Below is a small trained network, with its code and all its weights. Each question gives an input and a class and asks what happens when units are switched off, that is, made to give their printed mean instead of their output.

import numpy as np


def w(rows, s, z=0):
    codes = np.array(rows[::2]) - 128.0
    scale = np.full(codes.shape[1], s)
    scale[-1] = z or s
    return codes * scale


def f(y):
    return np.maximum(y, 0)


def log_softmax(a):
    a = a - a.max(-1, keepdims=True)
    return a - np.log(np.exp(a).sum(-1, keepdims=True))


def net(x, mask):
    res = np.array(x, float).reshape(1, 7) / 4 @ E
    y = f(res @ A[0][:, :-1].T + A[0][:, -1])
    res = res + np.where(mask, y, B[0][:, -1]) @ B[0][:, :-1]
    return log_softmax(res[-1] @ U[:, :-1].T + U[:, -1])


A, B = {}, {}
E = w([
[221,255,220,191,53],'x0',
[156,125,124,115,137],'x1',
[195,127,111,96,152],'x2',
[115,197,40,17,16],'x3',
[52,220,196,47,247],'x4',
[123,127,130,129,127],'x5',
[129,126,129,128,126],'x6',
],0.0079)
A[0] = w([
[189,115,134,151,155,253],'n0',
[209,171,125,87,65,225],'n1',
[138,251,207,103,149,17],'n2',
[101,104,148,140,154,119],'n3',
[100,128,143,86,175,86],'n4',
[167,133,170,154,71,95],'n5',
[132,59,76,86,134,225],'n6',
[79,164,88,28,182,35],'n7',
[98,67,160,146,156,238],'n8',
[81,132,159,179,219,229],'n9',
[186,99,170,223,151,220],'n10',
],0.012,0.0024)
B[0] = w([
[91,121,162,126,139,193],'n0',
[113,139,120,196,106,241],'n1',
[122,7,99,113,67,230],'n2',
[142,130,99,92,170,170],'n3',
[134,163,125,46,141,185],'n4',
[140,196,149,175,143,207],'n5',
[114,96,156,66,88,236],'n6',
[102,189,174,98,115,232],'n7',
[164,111,142,134,156,213],'n8',
[136,115,112,111,215,231],'n9',
[84,131,240,106,155,254],'n10',
],0.011,0.01)
U = w([
[135,4,147,119,139,172],'0',
[78,209,203,98,126,45],'1',
[100,73,85,92,44,254],'2',
[170,200,88,173,83,69],'3',
[202,176,88,79,227,70],'4',
],0.013,0.0034)

Each question gives the input, the list of numbers given to net, and the class t.
The units are the neurons (one row each of A and B). Each row of codes is followed by its name. A weight is (code - 128) times the scale printed after its matrix; where a second scale follows, it is the last column's (A, B and U).
mask holds one flag per neuron, in row order. A switched-off neuron (its flag False) gives its mean, the last column of its row in B, instead of its output. The means were averaged over made-up inputs and are rounded, as every weight is.
A unit's drop is (log p(t) with every unit on - log p(t) with that unit switched off) / (log p(t) with every unit on - log p(t) with every unit switched off).
The circuit of an input: a set's keep is (log p(t) with only the set's units on - log p(t) with every unit switched off) / (log p(t) with every unit on - log p(t) with every unit switched off). Starting from all 11 units, units are removed one at a time, each time the one whose removal leaves the highest keep (on an exact tie, the one counted first), for as long as the keep stays at least 0.8.
circuit, biggest first: the units of the circuit, biggest drop first
unit that matters most: the unit with the biggest drop
k most important neurons: the k neurons with the biggest drops, biggest first
drop of u: that unit's drop, to one decimal
input [6,4,5,1,4,2,8], class 2: circuit, biggest first : (n2)
input [1,-8,-3,7,3,-5,0], class 2: 2 most important neurons : (n2 n10)
input [2,-4,-8,7,2,5,-8], class 2: circuit, biggest first : (n2 n10)
input [2,8,5,5,0,1,1], class 3: circuit, biggest first : (n1 n10)
input [1,-4,-6,1,0,-2,6], class 3: circuit, biggest first : (n10 n6)
input [2,7,2,-8,-3,-6,1], class 1: 2 most important neurons : (n10 n2)
input [-7,-2,3,2,1,-4,-2], class 1: 2 most important neurons : (n7 n2)
input [1,7,-1,7,-3,1,-3], class 3: 2 most important neurons : (n2 n1)
input [-5,7,8,2,3,5,2], class 1: 2 most important neurons : (n7 n2)
input [5,8,8,-8,1,-3,6], class 0: 3 most important neurons : (n2 n7 n9)
input [0,4,3,-2,8,-6,3], class 4: 2 most important neurons : (n9 n4)
input [-8,-6,8,-1,6,0,-5], class 4: 2 most important neurons : (n9 n10)
input [-6,-2,7,2,3,4,-4], class 1: 3 most important neurons : (n7 n2 n6)
input [-6,-7,-1,0,7,-8,1], class 4: circuit, biggest first : (n9)
input [0,-3,2,-5,6,-1,-8], class 4: 2 most important neurons : (n9 n4)
input [1,4,-1,5,7,5,3], class 2: 3 most important neurons : (n2 n10 n5)
input [2,-4,4,6,-2,-7,3], class 3: drop of n2 : 0.1
input [-8,-1,0,8,3,-5,-1], class 1: drop of n10 : 0.0
input [5,6,7,-8,3,-5,-7], class 0: drop of n2 : 1.4
input [-3,0,1,0,3,-3,-6], class 4: unit that matters most : n10
input [6,6,-3,3,-7,0,-4], class 3: drop of n1 : 0.2
